Here is a tiny trained network, its code and every weight. The questions are about switching its units off for an input and a target symbol, where a switched-off unit gives its printed mean instead of its output.

import numpy as np


def w(rows, s, z=0):
    codes = np.array(rows[::2]) - 128.0
    scale = np.full(codes.shape[1], s)
    scale[-1] = z or s
    return codes * scale


def norm(h):
    return h / np.sqrt((h * h).mean(-1, keepdims=True) + 1e-5)


def f(y):
    return np.maximum(y, 0)


def softmax(a):
    e = np.exp(a - a.max(-1, keepdims=True))
    return e / e.sum(-1, keepdims=True)


def log_softmax(a):
    a = a - a.max(-1, keepdims=True)
    return a - np.log(np.exp(a).sum(-1, keepdims=True))


def net(x, mask):
    ids = ['ΛΠΨγηθ'.index(c) for c in x.split()]
    T = len(ids)
    res = E[ids] + P[:T]
    r = norm(res)
    for j in range(3):
        rows = slice(4 * j, 4 * j + 4)
        q, k, v = (r @ M[0][rows].T for M in (Q, K, V))
        z = softmax(np.where(np.tri(T) > 0, q @ k.T / 4**0.5, -1e9)) @ v
        o = O[0][rows]
        res = res + np.where(mask[j], z, o[:, -1]) @ o[:, :-1]
    y = f(norm(res) @ A[0][:, :-1].T + A[0][:, -1])
    res = res + np.where(mask[3:15], y, B[0][:, -1]) @ B[0][:, :-1]
    return log_softmax(norm(res)[-1] @ U[:, :-1].T + U[:, -1])


Q, K, V, O, A, B = {}, {}, {}, {}, {}, {}
E = w([
[101,152,145,169,5,84,157],'Λ',
[143,137,190,233,81,124,183],'Π',
[154,189,42,183,106,26,239],'Ψ',
[93,132,127,24,22,86,205],'γ',
[191,136,103,72,77,208,203],'η',
[54,191,108,137,118,179,116],'θ',
],0.019)
P = w([
[211,189,194,90,166,106,18],'0',
[175,222,179,116,92,107,137],'1',
[147,193,184,115,108,138,145],'2',
[121,165,188,114,113,161,155],'3',
[127,144,151,125,94,162,151],'4',
[104,124,150,134,107,159,169],'5',
[108,105,121,149,114,158,162],'6',
[86,79,128,159,125,159,174],'7',
[79,60,109,174,127,139,183],'8',
[85,36,96,181,144,129,166],'9',
[89,18,78,194,146,104,169],'10',
[116,9,38,222,151,81,161],'11',
],0.011)
Q[0] = w([
[170,25,126,135,111,111,96],'head 0',
[29,128,167,124,141,187,58],'head 0',
[94,118,131,79,145,189,118],'head 0',
[140,2,232,110,40,157,147],'head 0',
[176,14,50,119,105,101,244],'head 1',
[82,137,154,152,31,209,246],'head 1',
[111,109,114,119,164,219,135],'head 1',
[162,138,162,42,153,105,74],'head 1',
[125,143,157,244,91,114,171],'head 2',
[192,140,131,158,234,158,90],'head 2',
[116,177,146,63,203,68,59],'head 2',
[114,182,7,121,228,70,202],'head 2',
],0.021)
K[0] = w([
[98,72,101,138,154,102,140],'head 0',
[101,204,145,145,108,152,175],'head 0',
[113,179,161,131,106,125,171],'head 0',
[64,41,63,137,122,165,225],'head 0',
[136,5,103,150,144,70,89],'head 1',
[19,53,70,184,121,167,164],'head 1',
[120,92,158,79,125,135,158],'head 1',
[134,162,203,143,70,136,146],'head 1',
[185,68,159,186,123,101,123],'head 2',
[116,211,164,112,131,97,90],'head 2',
[154,248,138,119,92,189,140],'head 2',
[230,158,146,57,156,46,69],'head 2',
],0.025)
V[0] = w([
[199,83,164,74,111,164,122],'head 0',
[149,146,167,240,138,172,134],'head 0',
[137,188,47,135,131,194,97],'head 0',
[86,68,165,149,37,171,18],'head 0',
[42,212,70,130,152,50,124],'head 1',
[75,169,126,69,107,145,69],'head 1',
[225,50,161,20,85,75,212],'head 1',
[110,100,151,163,59,78,86],'head 1',
[143,50,172,37,75,126,139],'head 2',
[143,157,141,121,191,132,225],'head 2',
[113,162,88,140,116,51,131],'head 2',
[3,182,163,176,89,133,50],'head 2',
],0.019)
O[0] = w([
[106,188,77,90,62,103,78,108],'head 0',
[149,9,181,125,85,107,143,159],'head 0',
[99,152,167,78,104,76,130,125],'head 0',
[136,141,148,218,37,135,95,166],'head 0',
[106,123,85,42,101,174,119,224],'head 1',
[86,31,138,168,161,161,179,155],'head 1',
[250,101,126,206,81,100,102,4],'head 1',
[152,115,227,98,125,136,107,196],'head 1',
[126,46,170,70,115,105,90,144],'head 2',
[157,102,97,160,116,95,195,116],'head 2',
[111,71,112,139,145,146,110,183],'head 2',
[168,154,98,122,204,137,62,216],'head 2',
],0.016,0.017)
A[0] = w([
[122,172,82,211,164,144,111,90],'neuron 0',
[97,125,155,197,83,96,170,70],'neuron 1',
[3,98,94,129,173,169,184,139],'neuron 2',
[117,165,85,128,125,157,106,192],'neuron 3',
[160,114,161,78,163,149,171,2],'neuron 4',
[121,151,144,127,169,157,108,94],'neuron 5',
[115,130,154,158,104,100,147,95],'neuron 6',
[136,159,127,124,150,104,97,45],'neuron 7',
[146,116,87,142,110,89,148,172],'neuron 8',
[88,115,157,132,115,94,107,137],'neuron 9',
[108,132,100,91,162,158,149,137],'neuron 10',
[93,194,106,125,161,64,113,35],'neuron 11',
],0.035,0.0061)
B[0] = w([
[160,136,85,101,77,136,186,135],'neuron 0',
[127,142,120,115,160,16,153,143],'neuron 1',
[2,28,119,141,89,160,149,255],'neuron 2',
[127,140,126,122,153,131,180,153],'neuron 3',
[90,204,142,86,82,136,93,148],'neuron 4',
[145,129,111,122,74,118,154,153],'neuron 5',
[103,141,126,137,150,98,156,137],'neuron 6',
[101,117,114,156,169,128,149,138],'neuron 7',
[125,118,156,154,143,151,108,137],'neuron 8',
[160,124,113,160,135,137,160,149],'neuron 9',
[148,93,134,185,124,120,134,182],'neuron 10',
[124,98,154,111,188,167,60,140],'neuron 11',
],0.046,0.04)
U = w([
[113,226,162,18,63,131,104,65],'Λ',
[119,156,124,73,254,156,79,96],'Π',
[202,174,59,90,124,184,229,64],'Ψ',
[223,104,149,174,84,163,81,92],'γ',
[139,163,153,130,150,10,172,150],'η',
[30,87,114,132,109,148,146,254],'θ',
],0.0072,0.00078)

Each question gives the input, a string of symbols that net reads in full, and the target symbol t.
The units are the heads (4 rows each of Q, K, V and O) and the neurons (one row each of A and B). Each row of codes is followed by its name. A weight is (code - 128) times the scale printed after its matrix; where a second scale follows, it is the last column's (O, A, B and U).
mask holds one flag per unit, heads first, then neurons. A switched-off unit (its flag False) gives its mean, the last column of its rows in O or B, instead of its output. The means were averaged over made-up inputs and are rounded, as every weight is.
A unit's drop is (log p(t) with every unit on - log p(t) with that unit switched off) / (log p(t) with every unit on - log p(t) with every unit switched off).
The circuit of an input: a set's keep is (log p(t) with only the set's units on - log p(t) with every unit switched off) / (log p(t) with every unit on - log p(t) with every unit switched off). Starting from the 12 units with the biggest drops (on a tie, the unit counted first), units are removed one at a time, each time the one whose removal leaves the highest keep (on an exact tie, the one counted first), for as long as the keep stays at least 0.8.
units of the circuit, in order: the units of the circuit, biggest drop first
most important unit: the unit with the biggest drop
top k neurons: the k neurons with the biggest drops, biggest first
which heads matter: for each layer, one digit per head in row order, 1 if its drop is at least 0.15 and else 0, layers parted by /
drop when u is switched off: that unit's drop, to one decimal
input Ψ Π η, target Π: units of the circuit, in order	head 0; head 1; neuron 2; neuron 11
input Ψ Π Ψ Π Π, target Λ: top 2 neurons	neuron 4; neuron 2
input Ψ Π η γ Π, target Ψ: most important unit	neuron 0
input Λ Π γ γ Λ Λ γ η η Ψ, target Ψ: units of the circuit, in order	neuron 2; head 1; neuron 3
input θ Π Λ Λ, target η: which heads matter	010
input γ Ψ Λ Λ Π Ψ Λ Λ, target Λ: units of the circuit, in order	head 1; head 0; neuron 2; neuron 4
input Ψ Ψ γ Λ θ η Ψ Λ θ Π η, target Π: units of the circuit, in order	head 1; head 0; neuron 2; neuron 11
input θ Λ Λ Λ η Λ Λ θ Ψ Λ Λ, target Λ: units of the circuit, in order	head 0; head 1; neuron 2; neuron 4
input η θ η η, target η: units of the circuit, in order	head 1; neuron 2; neuron 1
input Π Λ Λ Λ Π θ Λ Ψ η, target Ψ: units of the circuit, in order	head 1; neuron 2
input Λ γ η, target γ: top 2 neurons	neuron 2; neuron 8
input η γ θ Ψ Λ θ η Λ Λ Λ η η, target η: units of the circuit, in order	head 1; head 2; neuron 2; neuron 1
input θ Λ Λ θ θ Λ θ γ Λ Λ Λ, target γ: top 2 neurons	neuron 2; neuron 4
input Π Λ η Π Λ Λ Λ Λ Λ γ θ Ψ, target γ: most important unit	head 1
input Λ Λ θ θ θ θ Λ θ Λ γ Λ, target Ψ: units of the circuit, in order	head 0; head 1; neuron 2; neuron 0
input η Λ Λ Λ η γ θ γ Π γ Π, target Ψ: units of the circuit, in order	head 0; neuron 0; head 1; neuron 2
input Ψ Λ Π Ψ γ, target Ψ: top 3 neurons	neuron 2; neuron 3; neuron 4
input θ Λ Ψ Λ η Π, target Π: units of the circuit, in order	head 0; head 1; neuron 11; neuron 2
input Π γ γ θ Λ Λ Λ η Π Λ, target Π: top 3 neurons	neuron 2; neuron 11; neuron 10
input Ψ η Λ θ γ θ Λ Π Λ γ, target Λ: most important unit	head 2
input η γ Λ η Λ Π, target Π: drop when neuron 11 is switched off	0.4
